How the units are linked:
Rim: li>Ror, te>-, ze>Fer, pe>-, vi>Fam
Fil: li>Lef, te>Nud, ze>Suk, pe>Pem, vi>Kek
Kam: li>Vof, te>-, ze>-, pe>Let, vi>Tal
Tal: li>Lak, te>Kam, ze>-, pe>Non, vi>Nis
Fam: li>Tus, te>Rim, ze>Bup, pe>-, vi>Dem
Let: li>Pul, te>-, ze>Kam, pe>Nub, vi>Non
Tur: li>Niz, te>Pul, ze>Lak, pe>Zod, vi>Kol
Lib: li>Nav, te>Pem, ze>Kek, pe>Gim, vi>-
Gub: li>Kek, te>Gad, ze>Dev, pe>Nal, vi>-
Pim: li>Vur, te>-, ze>Pul, pe>Fen, vi>Zod
Gad: li>Fil, te>Fen, ze>Zod, pe>Bup, vi>Gub
Kol: li>Bub, te>Tur, ze>Viv, pe>Dev, vi>-
Vub: li>Fen, te>-, ze>Nub, pe>Fip, vi>Lef
Lak: li>Buv, te>Vof, ze>-, pe>Tur, vi>Viv
Kek: li>Sab, te>Fil, ze>Fum, pe>Lib, vi>-
Sab: li>Gub, te>Lef, ze>Ses, pe>Nav, vi>-
Pul: li>Ped, te>-, ze>Vof, pe>Pim, vi>Tur
Buf: li>Bup, te>Fip, ze>Lef, pe>Fid, vi>Nav
Der: li>Kam, te>-, ze>-, pe>Ped, vi>Buv
Ror: li>Ril, te>-, ze>Gir, pe>-, vi>Tus
Tus: li>Fid, te>Ror, ze>Pem, pe>-, vi>Gim
Pem: li>Buf, te>Gir, ze>Fil, pe>Tus, vi>Lib
Gir: li>Fip, te>-, ze>Nud, pe>Ror, vi>Pem
Nub: li>Pim, te>-, ze>Let, pe>Vub, vi>Kag
Ril: li>Rim, te>-, ze>Fip, pe>-, vi>Fid
Gim: li>Nom, te>Tus, ze>Lib, pe>-, vi>-
Ses: li>Dev, te>Kag, ze>Mip, pe>Sab, vi>-
Ped: li>Let, te>-, ze>Der, pe>Vur, vi>Niz
Nom: li>Dem, te>Fid, ze>Nav, pe>-, vi>-
Nav: li>Nal, te>Buf, ze>Sab, pe>Nom, vi>-
Viv: li>Dip, te>Lak, ze>-, pe>Kol, vi>-
Dip: li>Nis, te>Buv, ze>-, pe>Bub, vi>-
Nis: li>Viv, te>Tal, ze>-, pe>Mip, vi>-
Fum: li>Ses, te>Suk, ze>Bub, pe>Kek, vi>-
Fer: li>Gir, te>-, ze>Fen, pe>Rim, vi>Bup
Nud: li>Vub, te>-, ze>Vur, pe>Gir, vi>Fil
Fid: li>Fam, te>Ril, ze>Buf, pe>-, vi>Nom
Fip: li>Fer, te>-, ze>Vub, pe>Ril, vi>Buf
Nal: li>Lib, te>Bup, ze>Gub, pe>Dem, vi>-
Vur: li>Nub, te>-, ze>Ped, pe>Nud, vi>Suk
Niz: li>Non, te>Ped, ze>Buv, pe>Suk, vi>Bub
Lef: li>Gad, te>Vub, ze>Kag, pe>Buf, vi>Sab
Bup: li>Pem, te>Fer, ze>Gad, pe>Fam, vi>Nal
Zod: li>Suk, te>Pim, ze>Tur, pe>Gad, vi>Dev
Bub: li>Mip, te>Niz, ze>Dip, pe>Fum, vi>-
Mip: li>Kol, te>Non, ze>Nis, pe>Ses, vi>-
Kag: li>Zod, te>Nub, ze>Non, pe>Lef, vi>Ses
Suk: li>Kag, te>Vur, ze>Niz, pe>Fil, vi>Fum
Vof: li>Der, te>-, ze>-, pe>Pul, vi>Lak
Fen: li>Nud, te>-, ze>Pim, pe>Fer, vi>Gad
Non: li>Tur, te>Let, ze>Tal, pe>Kag, vi>Mip
Dev: li>Fum, te>Zod, ze>Kol, pe>Gub, vi>-
Dem: li>Gim, te>Fam, ze>Nal, pe>-, vi>-
Buv: li>Tal, te>Der, ze>-, pe>Niz, vi>Dip

In the rows, 40 stands for zero.

The rows follow the links: the fewer symbols apart two units are, the more alike their rows tend to be.

Each row is also shifted at random along 4 hidden directions that mean nothing.

Each row, then its unit:
 38   34   32   32   49   48   36   40   38   29   55   33   39   34   24   47   36   34   32   43   54   41   37   50   50   43   41   40
unit: Fid
 43   44   43   38   36   25   42   23   38   47   36   33   36   30   39   34   34   47   26   30   39   35   37   36   31   53   44   39
unit: Vur
 21   44   47   39   29   40   42   33   38   47   24   44   52   44   48   29   46   48   51   31   26   30   31   39   20   31   33   39
unit: Lak
 33   45   29   36   31   14   42   39   30   32   29   30   34   43   23   35   48   27   37   19   38   30   39   51   45   32   46   40
unit: Kag
 48   31   32   36   46   51   35   49   36   28   57   38   39   40   30   50   38   31   35   49   52   60   40   51   62   48   35   41
unit: Nom
  8   41   36   48   40   38   41   41   45   35   36   45   33   38   48   41   47   26   39   45   35   43   49   43   36   31   43   41
unit: Ses
 61   42   43   37   49   39   42   34   39   43   52   40   46   45   41   29   30   46   38   33   50   42   33   43   39   47   45   40
unit: Ror
 50   48   40   48   31   30   39   50   40   47   27   45   39   54   36   34   42   39   41   27   31   44   48   29   56   41   47   39
unit: Bub
 57   33   45   37   33   51   40   36   39   39   36   41   40   33   47   48   45   46   45   53   30   38   35   39   30   36   26   41
unit: Pul
 31   35   39   33   25   45   37   28   38   42   33   31   40   23   26   42   40   47   20   42   31   43   38   36   39   56   28   42
unit: Der
 39   42   32   44   34   40   36   54   45   32   30   44   34   45   39   42   52   24   46   43   31   43   52   41   51   30   40   39
unit: Mip
 20   45   42   45   35   25   43   39   38   47   34   41   38   44   43   32   35   44   34   33   37   53   43   36   48   51   43   39
unit: Fum
 59   33   27   29   26   44   35   49   35   30   34   31   38   40   18   48   51   32   34   40   30   44   37   49   60   44   26   40
unit: Tal
 62   41   36   37   30   44   39   38   41   32   28   40   46   41   42   35   52   35   40   40   28   39   34   50   38   38   33   41
unit: Kam
 53   36   48   38   50   44   44   30   38   42   52   41   43   38   54   41   34   48   44   47   45   37   31   42   20   37   36   39
unit: Fer
 38   45   48   34   39   38   45   41   50   45   38   43   37   44   51   33   37   56   35   46   34   34   29   35   41   49   42   39
unit: Suk

Complete each set of four: the symbols that take the first to the second take the third to the fourth, perhaps in another order.
Answers are names.
 45   38   40   37   34   29   38   27   36   46   39   29   32   23   31   39   34   47   22   35   38   36   41   34   37   55   40   39
to  13   40   48   32   37   45   46   31   53   45   40   38   36   31   53   37   35   57   26   57   33   35   28   37   35   58   35   40
as  76   43   47   46   44   46   44   44   51   43   32   51   40   48   62   40   47   44   60   51   32   20   40   34   19   21   43   39
to Zod

 46   45   41   43   27   37   35   33   41   47   24   37   46   34   34   31   44   42   34   29   27   31   43   29   35   42   42   41
to  48   46   46   37   37   36   41   45   51   48   33   40   35   49   43   34   36   53   38   40   34   27   38   30   45   43   49   39
as  57   42   43   45   44   31   42   37   38   45   36   41   38   40   43   42   36   43   49   35   42   25   43   33   22   26   45   39
to Fam

 20   42   42   40   31   36   45   20   35   35   33   39   43   29   50   31   50   36   33   36   32   35   31   57   18   40   34   39
to  39   47   33   40   36   22   43   42   41   31   31   38   37   49   38   32   51   28   43   28   37   26   39   48   39   26   49   37
as  34   42   37   43   38   19   37   45   32   47   25   37   30   45   33   45   41   42   55   26   34   17   49   23   30   19   50   37
to Gub

 23   39   35   43   32   38   39   44   39   33   31   41   38   39   39   44   49   29   39   40   32   49   47   45   47   35   37   41
to  35   40   37   42   31   43   40   42   39   33   31   47   46   45   44   35   50   34   42   37   29   49   41   50   44   36   33   38
as  32   38   40   38   31   33   39   41   35   46   26   33   37   40   32   46   44   44   46   35   29   27   41   30   33   31   34   39
to Lak

 44   35   40   46   49   40   38   55   36   41   46   45   34   47   38   51   33   36   54   42   48   45   51   30   47   30   43   41
to  55   36   44   36   37   29   40   46   36   42   31   42   34   55   45   45   42   49   57   38   36   29   35   35   39   27   37   40
as  44   41   46   48   46   36   43   50   38   43   39   54   39   58   58   40   38   41   61   43   40   47   42   37   39   27   40   39
to Tur

 41   36   43   40   30   37   41   45   30   43   33   46   41   51   49   40   42   41   53   38   32   56   39   43   43   40   29   40
to  47   41   40   39   31   49   36   49   53   45   23   40   41   41   31   40   44   42   41   43   27   27   44   26   49   41   42   41
as  50   40   45   36   43   35   45   42   31   42   52   45   45   53   45   32   28   46   35   37   49   66   30   49   57   57   39   38
to Lef

 35   43   41   42   29   36   37   42   35   47   28   41   45   46   36   32   42   42   37   28   30   51   42   36   49   45   37   39
to  26   38   38   40   28   34   40   40   32   44   35   35   36   38   32   39   37   42   30   36   33   59   42   36   57   59   32   40
as  36   44   44   38   45   39   41   42   53   45   43   39   34   39   44   39   32   51   35   49   43   27   40   27   43   43   52   40
to Pem

 26   37   46   35   32   42   42   35   38   42   31   41   42   42   49   42   43   51   49   46   27   32   33   37   25   35   27   40
to  36   46   46   32   34   26   46   31   39   48   37   37   38   46   44   27   35   57   31   34   36   38   26   42   44   55   41   38
as  38   47   35   41   49   29   42   39   40   33   46   39   43   50   40   30   43   34   45   29   49   29   32   52   39   31   51   39
to Fam

 65   45   33   43   27   17   35   39   29   48   24   23   30   33    7   40   36   37   27   14   35   31   54   25   54   43   48   38
to  46   39   33   42   33   50   34   41   46   33   27   38   39   31   34   41   51   29   37   44   27   27   47   38   36   33   39   40
as  58   35   38   36   40   51   43   35   49   27   43   41   35   34   54   45   51   33   35   62   34   38   31   56   34   43   29   40
to Pul

 56   39   36   39   51   51   35   39   47   32   51   39   41   35   39   44   40   33   39   46   50   32   42   44   37   33   49   40
to  45   38   40   40   52   43   35   45   38   43   49   38   43   46   31   42   31   45   49   35   52   28   43   32   38   30   48   38
as  39   37   32   35   33   53   36   48   53   28   33   40   33   36   38   48   57   29   39   58   26   32   41   45   42   36   33   41
to Kol

 61   30   33   31   50   60   35   43   44   28   59   36   36   27   31   53   38   33   31   59   52   45   37   49   48   45   34   42
to  64   31   40   30   41   28   44   45   28   41   45   36   33   50   34   51   32   51   50   40   46   40   28   42   48   38   28   38
as  50   35   39   37   48   43   37   34   33   41   52   33   44   32   32   44   31   42   38   38   52   39   38   40   32   41   38   40
to Fil

 24   43   47   50   49   36   43   42   37   46   45   51   46   51   59   34   33   42   58   38   47   43   43   37   26   28   46   40
to  38   37   42   46   44   32   42   50   33   42   42   46   36   49   44   48   35   38   52   42   43   49   47   35   42   32   37   39
as  37   34   28   30   41   35   39   44   38   24   47   31   26   34   26   50   45   27   31   47   45   38   35   51   52   43   38   40
to Kag

 26   36   42   47   34   43   39   46   41   43   30   47   39   45   48   45   43   39   53   45   29   43   48   32   36   31   33   40
to  46   49   50   38   37   28   50   21   39   47   36   42   46   39   59   24   38   53   31   33   35   39   26   46   22   52   39   38
as  27   45   33   49   47   30   39   47   41   38   41   45   39   48   38   38   41   23   46   29   48   39   52   41   44   25   56   39
to Rim

 15   48   43   47   37   27   41   42   44   48   33   45   36   43   45   32   36   43   37   34   37   43   48   30   44   44   50   40
to  51   21   33   28   20   44   35   46   22   36   40   30   36   34   17   59   43   38   34   43   32   68   40   43   67   58   11   41
as  45   42   46   33   50   45   40   38   45   41   53   41   48   45   42   32   30   50   37   40   51   42   28   40   44   50   47   39
to Gad

 36   44   42   45   51   45   36   46   46   44   48   45   44   45   40   35   30   40   42   39   49   42   46   31   47   40   51   40
to  18   41   31   47   48   40   34   47   40   35   46   38   39   36   29   43   36   26   39   33   49   38   56   35   43   32   55   40
as  35   36   40   38   50   39   38   45   40   44   48   36   36   41   33   49   29   45   52   41   50   24   45   27   35   28   45   39
to Pem

